Below are the code and all the weights of a small trained network. Each question names an input and a class and asks about switching units off, where a switched-off unit gives its printed mean instead of its output.

import numpy as np


def w(rows, s, z=0):
    codes = np.array(rows[::2]) - 128.0
    scale = np.full(codes.shape[1], s)
    scale[-1] = z or s
    return codes * scale


def norm(h):
    return h / np.sqrt((h * h).mean(-1, keepdims=True) + 1e-5)


def f(y):
    return np.maximum(y, 0)


def log_softmax(a):
    a = a - a.max(-1, keepdims=True)
    return a - np.log(np.exp(a).sum(-1, keepdims=True))


def net(x, mask):
    res = np.array(x, float).reshape(1, 6) / 4 @ E
    u = 0
    for l in range(2):
        y = f(norm(res) @ A[l][:, :-1].T + A[l][:, -1])
        res = res + np.where(mask[u : u + 10], y, B[l][:, -1]) @ B[l][:, :-1]
        u += 10
    return log_softmax(norm(res)[-1] @ U[:, :-1].T + U[:, -1])


A, B = {}, {}
E = w([
[150,140,138,232,163,188,132,117,112],'x0',
[117,180,147,134,108,132,126,69,213],'x1',
[60,109,248,109,213,116,183,64,72],'x2',
[65,164,146,188,13,128,64,254,156],'x3',
[79,199,69,88,148,190,150,135,101],'x4',
[205,195,182,101,110,123,132,151,91],'x5',
],0.013)
A[0] = w([
[49,137,213,133,147,125,142,124,92,7],'L0N1',
[181,225,232,110,115,125,121,159,76,54],'L0N2',
[147,64,215,174,103,79,123,127,158,26],'L0N3',
[6,55,108,175,141,133,120,114,152,14],'L0N4',
[69,109,165,22,92,78,120,145,143,46],'L0N5',
[121,151,162,255,151,183,125,112,91,26],'L0N6',
[45,213,117,112,140,170,139,132,91,20],'L0N7',
[82,201,189,146,111,136,130,69,216,25],'L0N8',
[99,70,135,136,135,136,130,198,7,13],'L0N9',
[49,154,195,168,104,123,121,184,119,58],'L0N10',
],0.029,0.011)
B[0] = w([
[223,153,61,217,115,203,92,106,147,227],'L0N1',
[68,22,75,151,88,140,236,111,170,249],'L0N2',
[66,105,84,84,175,190,55,189,22,230],'L0N3',
[70,27,72,138,66,136,251,104,162,235],'L0N4',
[88,246,181,192,198,118,186,185,151,242],'L0N5',
[83,255,182,196,206,97,200,181,137,245],'L0N6',
[62,96,90,82,172,190,55,186,18,215],'L0N7',
[201,65,101,82,190,4,53,128,200,226],'L0N8',
[170,80,99,79,182,11,45,123,207,228],'L0N9',
[165,176,239,30,24,142,124,84,109,244],'L0N10',
],0.03,0.014)
A[1] = w([
[173,121,150,146,133,198,105,121,149,81],'L1N1',
[92,107,136,135,148,151,74,125,91,13],'L1N2',
[143,94,179,206,107,126,89,135,95,39],'L1N3',
[103,134,97,115,123,136,100,117,78,59],'L1N4',
[143,154,76,192,60,104,89,152,128,140],'L1N5',
[134,103,170,119,217,135,160,5,80,213],'L1N6',
[123,140,167,67,118,141,133,98,131,72],'L1N7',
[104,90,130,149,108,131,164,97,137,2],'L1N8',
[130,153,143,155,124,137,110,69,99,51],'L1N9',
[168,156,76,208,75,158,85,182,166,124],'L1N10',
],0.032,0.0053)
B[1] = w([
[118,180,93,142,83,130,119,89,126,163],'L1N1',
[112,172,91,156,131,141,104,85,62,211],'L1N2',
[113,197,49,2,186,201,162,88,177,131],'L1N3',
[148,84,156,163,144,162,112,168,88,197],'L1N4',
[201,147,117,120,168,184,155,85,158,189],'L1N5',
[158,139,248,42,20,160,104,149,152,255],'L1N6',
[186,127,158,176,160,150,104,19,76,205],'L1N7',
[116,120,102,194,75,120,122,81,108,234],'L1N8',
[157,160,128,69,124,155,158,128,163,133],'L1N9',
[186,161,107,178,88,154,87,127,112,254],'L1N10',
],0.027,0.0074)
U = w([
[68,24,80,158,80,142,239,112,164,140],'0',
[105,253,176,195,210,103,192,193,156,194],'1',
[100,94,92,100,178,185,61,178,19,232],'2',
[211,77,102,99,185,3,47,118,204,121],'3',
[173,157,219,93,42,138,117,62,93,183],'4',
[226,158,60,196,113,193,110,115,146,101],'5',
[109,140,109,179,136,105,108,135,90,5],'6',
],0.016,0.0025)

Each question gives the input, the list of numbers given to net, and the class t.
The units are the neurons (one row each of A and B). Each row of codes is followed by its name. A weight is (code - 128) times the scale printed after its matrix; where a second scale follows, it is the last column's (A, B and U).
mask holds one flag per neuron, layer by layer. A switched-off neuron (its flag False) gives its mean, the last column of its row in B, instead of its output. The means were averaged over made-up inputs and are rounded, as every weight is.
A unit's drop is (log p(t) with every unit on - log p(t) with that unit switched off) / (log p(t) with every unit on - log p(t) with every unit switched off).
The circuit of an input: a set's keep is (log p(t) with only the set's units on - log p(t) with every unit switched off) / (log p(t) with every unit on - log p(t) with every unit switched off). Starting from the 12 units with the biggest drops (on a tie, the unit counted first), units are removed one at a time, each time the one whose removal leaves the highest keep (on an exact tie, the one counted first), for as long as the keep stays at least 0.8.
circuit, biggest first: the units of the circuit, biggest drop first
unit that matters most: the unit with the biggest drop
k most important neurons: the k neurons with the biggest drops, biggest first
k most important neurons of layer l: the k neurons of layer l with the biggest drops, biggest first
input [-8,-6,3,-4,1,-5], class 1: circuit, biggest first -> [L0N5]
input [5,7,-2,-8,-7,4], class 4: 2 most important neurons -> [L1N6, L0N9]
input [7,3,-8,-8,-2,4], class 4: circuit, biggest first -> [L0N5, L0N1, L1N6]
input [5,8,0,7,5,-6], class 3: 2 most important neurons -> [L0N8, L0N2]
input [-3,-6,2,2,5,0], class 3: 2 most important neurons of layer 0 -> [L0N9, L0N3]
input [6,-4,8,2,7,0], class 5: 2 most important neurons of layer 0 -> [L0N1, L0N3]
input [6,4,-1,-6,2,-5], class 1: 2 most important neurons of layer 0 -> [L0N6, L0N2]
input [-3,-7,1,-2,-6,7], class 0: 2 most important neurons -> [L0N2, L0N8]
input [6,-4,8,-7,0,7], class 5: 4 most important neurons -> [L0N1, L0N10, L0N4, L0N5]
input [8,5,3,-7,3,8], class 0: 2 most important neurons -> [L0N2, L0N5]
input [-2,3,-2,5,-3,5], class 0: 2 most important neurons -> [L0N2, L1N6]
input [5,-8,-7,-5,6,1], class 3: 3 most important neurons of layer 0 -> [L0N1, L0N3, L0N7]
input [-8,8,4,7,8,8], class 0: 3 most important neurons of layer 0 -> [L0N2, L0N6, L0N3]
input [5,-7,-2,-4,6,-6], class 3: 2 most important neurons -> [L0N9, L0N2]
input [-7,-3,-5,6,-3,-2], class 1: 2 most important neurons of layer 0 -> [L0N5, L0N1]
input [-7,3,-6,-5,4,3], class 1: unit that matters most -> L0N1
input [5,3,-4,-1,-3,-6], class 0: 3 most important neurons of layer 0 -> [L0N4, L0N5, L0N1]
input [2,-3,-6,1,-8,7], class 2: 3 most important neurons -> [L0N3, L0N4, L0N1]
input [1,-8,-8,6,-7,5], class 3: 3 most important neurons -> [L0N7, L0N1, L0N9]
input [7,4,0,0,5,-7], class 0: 2 most important neurons -> [L0N4, L0N5]
input [2,3,5,-1,6,0], class 2: unit that matters most -> L0N7
input [3,-1,7,8,-6,1], class 4: 2 most important neurons of layer 0 -> [L0N10, L0N7]
input [-7,7,-2,-6,-1,-5], class 1: 3 most important neurons -> [L0N5, L0N9, L0N10]
input [4,-4,2,-6,-4,-1], class 4: 4 most important neurons -> [L1N6, L0N5, L0N7, L0N8]
input [-2,5,6,-5,-2,0], class 5: 4 most important neurons -> [L0N1, L0N9, L0N10, L1N10]
input [-6,-2,1,0,-6,-4], class 1: 2 most important neurons of layer 0 -> [L0N5, L0N7]
